Here is a tiny trained network, its code and every weight. The questions are about switching its units off for an input and a target symbol, where a switched-off unit gives its printed mean instead of its output.

import numpy as np


def w(rows, s, z=0):
    codes = np.array(rows[::2]) - 128.0
    scale = np.full(codes.shape[1], s)
    scale[-1] = z or s
    return codes * scale


def norm(h):
    return h / np.sqrt((h * h).mean(-1, keepdims=True) + 1e-5)


def f(y):
    return np.maximum(y, 0)


def softmax(a):
    e = np.exp(a - a.max(-1, keepdims=True))
    return e / e.sum(-1, keepdims=True)


def log_softmax(a):
    a = a - a.max(-1, keepdims=True)
    return a - np.log(np.exp(a).sum(-1, keepdims=True))


def net(x, mask):
    ids = ['Σαβηλμξπφ'.index(c) for c in x.split()]
    T = len(ids)
    res = E[ids] + P[:T]
    u = 0
    for l in range(2):
        q, k, v = (norm(res) @ M[l].T for M in (Q, K, V))
        z = softmax(np.where(np.tri(T) > 0, q @ k.T / 3**0.5, -1e9)) @ v
        res = res + np.where(mask[u], z, O[l][:, -1]) @ O[l][:, :-1]
        u += 1
        y = f(norm(res) @ A[l][:, :-1].T + A[l][:, -1])
        res = res + np.where(mask[u : u + 12], y, B[l][:, -1]) @ B[l][:, :-1]
        u += 12
    return log_softmax(norm(res)[-1] @ U[:, :-1].T + U[:, -1])


Q, K, V, O, A, B = {}, {}, {}, {}, {}, {}
E = w([
[103,15,167,91,145,209,170,112,203,83,151,125],'Σ',
[104,38,167,164,99,157,146,159,93,141,90,153],'α',
[141,163,175,172,145,120,117,222,204,211,123,53],'β',
[190,186,139,171,84,71,170,162,24,76,208,124],'η',
[137,186,130,156,218,162,17,142,99,169,96,101],'λ',
[129,34,167,79,100,94,72,171,144,120,96,98],'μ',
[119,56,60,114,99,70,92,138,136,148,138,154],'ξ',
[128,189,136,106,124,153,126,147,154,48,10,173],'π',
[90,83,138,101,92,111,126,94,157,95,148,223],'φ',
],0.012)
P = w([
[90,128,3,120,31,218,116,199,58,161,168,161],'0',
[149,85,60,133,95,154,79,132,137,126,162,140],'1',
[181,94,51,162,142,110,110,101,151,114,142,136],'2',
[117,87,108,164,174,44,139,108,130,125,102,126],'3',
[95,93,140,155,196,23,145,124,112,146,91,133],'4',
[83,74,169,138,234,24,192,118,94,168,71,162],'5',
],0.0057)
Q[0] = w([
[65,136,248,70,183,79,255,215,74,105,144,106],'0.h1',
[107,54,167,109,190,125,118,135,114,248,229,147],'0.h1',
[114,189,102,1,103,200,189,82,101,170,125,128],'0.h1',
],0.0047)
K[0] = w([
[84,101,185,135,189,2,178,87,145,142,88,138],'0.h1',
[150,147,116,112,136,22,234,155,58,50,132,81],'0.h1',
[110,113,155,164,137,211,160,178,113,180,168,115],'0.h1',
],0.0056)
V[0] = w([
[145,110,172,76,139,223,78,205,200,92,13,145],'0.h1',
[94,70,109,71,76,72,142,125,254,229,66,197],'0.h1',
[104,56,182,219,88,241,238,192,197,223,169,112],'0.h1',
],0.0031)
O[0] = w([
[99,150,88,55,165,111,198,176,98,62,121,102,166],'0.h1',
[181,157,1,185,110,185,151,149,102,114,129,152,138],'0.h1',
[86,180,177,110,90,156,130,96,99,200,171,84,252],'0.h1',
],0.0086,0.0029)
A[0] = w([
[144,66,117,50,217,143,109,90,134,61,108,62,72],'0.n1',
[111,83,173,123,204,43,113,101,184,98,74,133,128],'0.n2',
[131,108,146,178,75,117,116,59,174,49,100,236,254],'0.n3',
[165,62,202,140,109,45,124,114,189,125,126,140,46],'0.n4',
[68,176,155,151,142,254,90,93,81,202,131,118,86],'0.n5',
[119,85,84,75,93,9,102,112,135,113,117,129,68],'0.n6',
[69,164,125,101,120,105,152,90,140,109,94,214,166],'0.n7',
[130,143,136,187,104,58,96,92,160,138,137,92,83],'0.n8',
[112,59,185,79,140,149,70,120,178,133,103,176,141],'0.n9',
[137,84,124,102,87,134,158,188,104,68,83,144,138],'0.n10',
[173,47,156,37,169,92,149,150,120,151,114,110,46],'0.n11',
[123,218,203,136,111,96,123,154,84,95,232,121,111],'0.n12',
],0.0058,0.00092)
B[0] = w([
[68,177,118,159,110,117,116,157,26,221,177,112,188],'0.n1',
[204,106,167,49,165,197,126,134,2,119,170,154,222],'0.n2',
[118,179,149,125,165,158,140,183,146,194,191,103,184],'0.n3',
[201,138,130,166,65,115,161,131,151,101,92,114,209],'0.n4',
[40,94,89,155,161,106,204,70,144,65,131,130,254],'0.n5',
[77,147,133,109,229,66,160,130,196,115,135,121,178],'0.n6',
[118,140,172,204,132,158,56,177,161,106,237,150,158],'0.n7',
[111,114,95,110,106,165,150,106,91,118,148,156,207],'0.n8',
[129,172,72,163,127,114,180,60,89,139,149,126,196],'0.n9',
[159,183,88,156,110,111,147,122,168,105,155,94,184],'0.n10',
[120,168,101,219,83,75,117,182,140,123,47,102,180],'0.n11',
[140,74,160,141,118,156,114,133,173,237,28,122,229],'0.n12',
],0.0062,0.0046)
Q[1] = w([
[215,118,37,189,166,108,120,143,137,136,208,131],'1.h1',
[177,113,94,2,70,143,59,124,158,53,105,128],'1.h1',
[125,133,152,169,91,54,189,74,193,154,140,145],'1.h1',
],0.0084)
K[1] = w([
[81,176,120,143,189,121,55,81,87,63,164,219],'1.h1',
[128,54,99,137,2,187,163,129,165,136,155,120],'1.h1',
[110,118,108,145,154,175,68,85,83,198,98,85],'1.h1',
],0.008)
V[1] = w([
[121,205,203,200,121,199,149,152,115,57,100,125],'1.h1',
[136,135,148,192,96,63,159,185,150,151,96,81],'1.h1',
[146,168,189,115,169,196,126,200,121,160,255,168],'1.h1',
],0.0073)
O[1] = w([
[158,227,87,54,84,80,147,98,149,162,130,164,159],'1.h1',
[137,103,63,76,149,126,167,103,152,136,151,94,202],'1.h1',
[134,115,118,79,190,126,109,157,99,193,164,252,254],'1.h1',
],0.011,0.0039)
A[1] = w([
[184,143,105,94,103,165,160,131,183,47,190,134,251],'1.n1',
[134,97,149,83,114,120,118,16,62,169,132,144,167],'1.n2',
[124,153,86,155,140,98,97,119,95,144,28,93,135],'1.n3',
[249,88,113,83,163,118,102,128,121,148,147,107,166],'1.n4',
[77,146,60,158,139,97,91,110,190,132,80,107,58],'1.n5',
[67,195,124,149,152,139,99,178,138,112,113,131,106],'1.n6',
[94,179,93,7,120,152,124,101,145,151,120,129,40],'1.n7',
[160,152,254,144,137,96,53,108,49,124,95,142,58],'1.n8',
[177,161,166,115,157,85,128,110,157,167,116,100,96],'1.n9',
[119,65,139,178,113,92,103,154,162,72,163,153,123],'1.n10',
[95,145,143,173,188,190,79,143,118,107,149,106,130],'1.n11',
[68,68,144,182,120,168,122,124,124,125,113,76,89],'1.n12',
],0.0087,0.0027)
B[1] = w([
[177,192,174,55,127,68,71,226,40,110,52,75,170],'1.n1',
[193,174,220,177,70,129,47,144,206,195,122,69,221],'1.n2',
[141,71,141,92,139,194,97,175,105,95,162,139,223],'1.n3',
[81,124,106,109,85,189,101,175,104,27,134,153,253],'1.n4',
[127,112,207,53,54,175,172,76,101,144,185,131,202],'1.n5',
[178,98,128,48,68,168,96,69,144,181,165,115,233],'1.n6',
[118,47,164,178,170,82,199,38,150,105,64,161,227],'1.n7',
[56,158,176,178,195,84,225,139,2,122,106,96,236],'1.n8',
[111,149,178,208,89,148,78,82,142,145,139,140,227],'1.n9',
[109,87,88,127,228,64,167,42,182,170,41,87,162],'1.n10',
[96,125,116,109,40,89,163,85,156,34,41,155,232],'1.n11',
[178,157,77,133,180,104,41,139,179,106,156,164,223],'1.n12',
],0.007,0.0048)
U = w([
[81,103,158,45,112,225,111,95,101,75,118,170,85],'Σ',
[66,242,34,208,83,134,132,124,146,124,210,132,34],'α',
[101,71,108,81,142,118,213,75,166,228,138,110,11],'β',
[196,123,192,137,63,182,72,160,190,197,144,112,135],'η',
[78,200,186,211,153,97,139,119,65,147,106,102,136],'λ',
[164,117,79,70,144,157,143,254,83,111,167,33,127],'μ',
[157,70,80,191,194,141,77,118,185,96,42,164,239],'ξ',
[161,236,114,73,103,22,147,126,200,107,63,172,205],'π',
[172,148,74,109,191,176,75,165,110,181,213,238,162],'φ',
],0.0052,0.0011)

Each question gives the input, a string of symbols that net reads in full, and the target symbol t.
The units are the heads (3 rows each of Q, K, V and O) and the neurons (one row each of A and B). Each row of codes is followed by its name. A weight is (code - 128) times the scale printed after its matrix; where a second scale follows, it is the last column's (O, A, B and U).
mask holds one flag per unit, layer by layer, with each layer's heads first. A switched-off unit (its flag False) gives its mean, the last column of its rows in O or B, instead of its output. The means were averaged over made-up inputs and are rounded, as every weight is.
A unit's drop is (log p(t) with every unit on - log p(t) with that unit switched off) / (log p(t) with every unit on - log p(t) with every unit switched off).
The circuit of an input: a set's keep is (log p(t) with only the set's units on - log p(t) with every unit switched off) / (log p(t) with every unit on - log p(t) with every unit switched off). Starting from the 12 units with the biggest drops (on a tie, the unit counted first), units are removed one at a time, each time the one whose removal leaves the highest keep (on an exact tie, the one counted first), for as long as the keep stays at least 0.8.
units of the circuit, in order: the units of the circuit, biggest drop first
most important unit: the unit with the biggest drop
k most important neurons: the k neurons with the biggest drops, biggest first
top k neurons in layer l: the k neurons of layer l with the biggest drops, biggest first
input β β β β λ, target Σ: units of the circuit, in order : [0.n5; 1.n3; 1.h1; 1.n5]
input η α Σ, target η: top 2 neurons in layer 0 : [0.n1; 0.n4]
input Σ β π β η, target π: units of the circuit, in order : [1.h1]
input λ β λ, target λ: units of the circuit, in order : [0.h1; 1.n8; 1.h1]
input β λ β β β, target η: 2 most important neurons : [0.n2; 0.n5]
input η η η φ, target φ: units of the circuit, in order : [0.n3; 1.h1]
input β Σ ξ η λ α, target λ: 2 most important neurons : [1.n8; 0.n2]
input μ Σ α, target μ: 2 most important neurons : [0.n10; 1.n1]
input λ μ β λ, target μ: 2 most important neurons : [0.n6; 0.n2]
input π π λ φ λ λ, target φ: top 3 neurons in layer 0 : [0.n7; 0.n3; 0.n5]
input Σ β φ, target φ: units of the circuit, in order : [1.h1; 0.n3]
input β Σ η, target η: 2 most important neurons : [0.n12; 1.n2]
input α Σ μ λ, target Σ: 2 most important neurons : [1.n11; 1.n3]
input μ α α β λ φ, target π: most important neuron : [0.n5]
input β λ λ μ μ, target μ: 2 most important neurons : [0.n5; 1.n3]
input β λ η, target λ: 2 most important neurons : [1.n8; 0.n12]
input η β η β β, target η: top 2 neurons in layer 1 : [1.n4; 1.n9]
input η η μ β, target μ: 2 most important neurons : [0.n4; 0.n11]
input η λ β α μ, target λ: 2 most important neurons : [0.n2; 1.n8]
input η η α, target η: 2 most important neurons : [1.n2; 0.n4]
input η μ β η, target μ: 3 most important neurons : [0.n4; 0.n12; 0.n11]
input α Σ Σ η Σ, target η: units of the circuit, in order : [0.h1; 1.n2; 0.n2]
input λ φ β β α, target ξ: most important unit : 0.h1
input α π Σ ξ, target π: 3 most important neurons : [0.n7; 0.n12; 0.n11]
input α π μ, target π: top 3 neurons in layer 0 : [0.n7; 0.n10; 0.n6]
input β π μ β η, target μ: top 3 neurons in layer 0 : [0.n6; 0.n2; 0.n12]
input β β ξ β β β, target β: units of the circuit, in order : [1.h1]
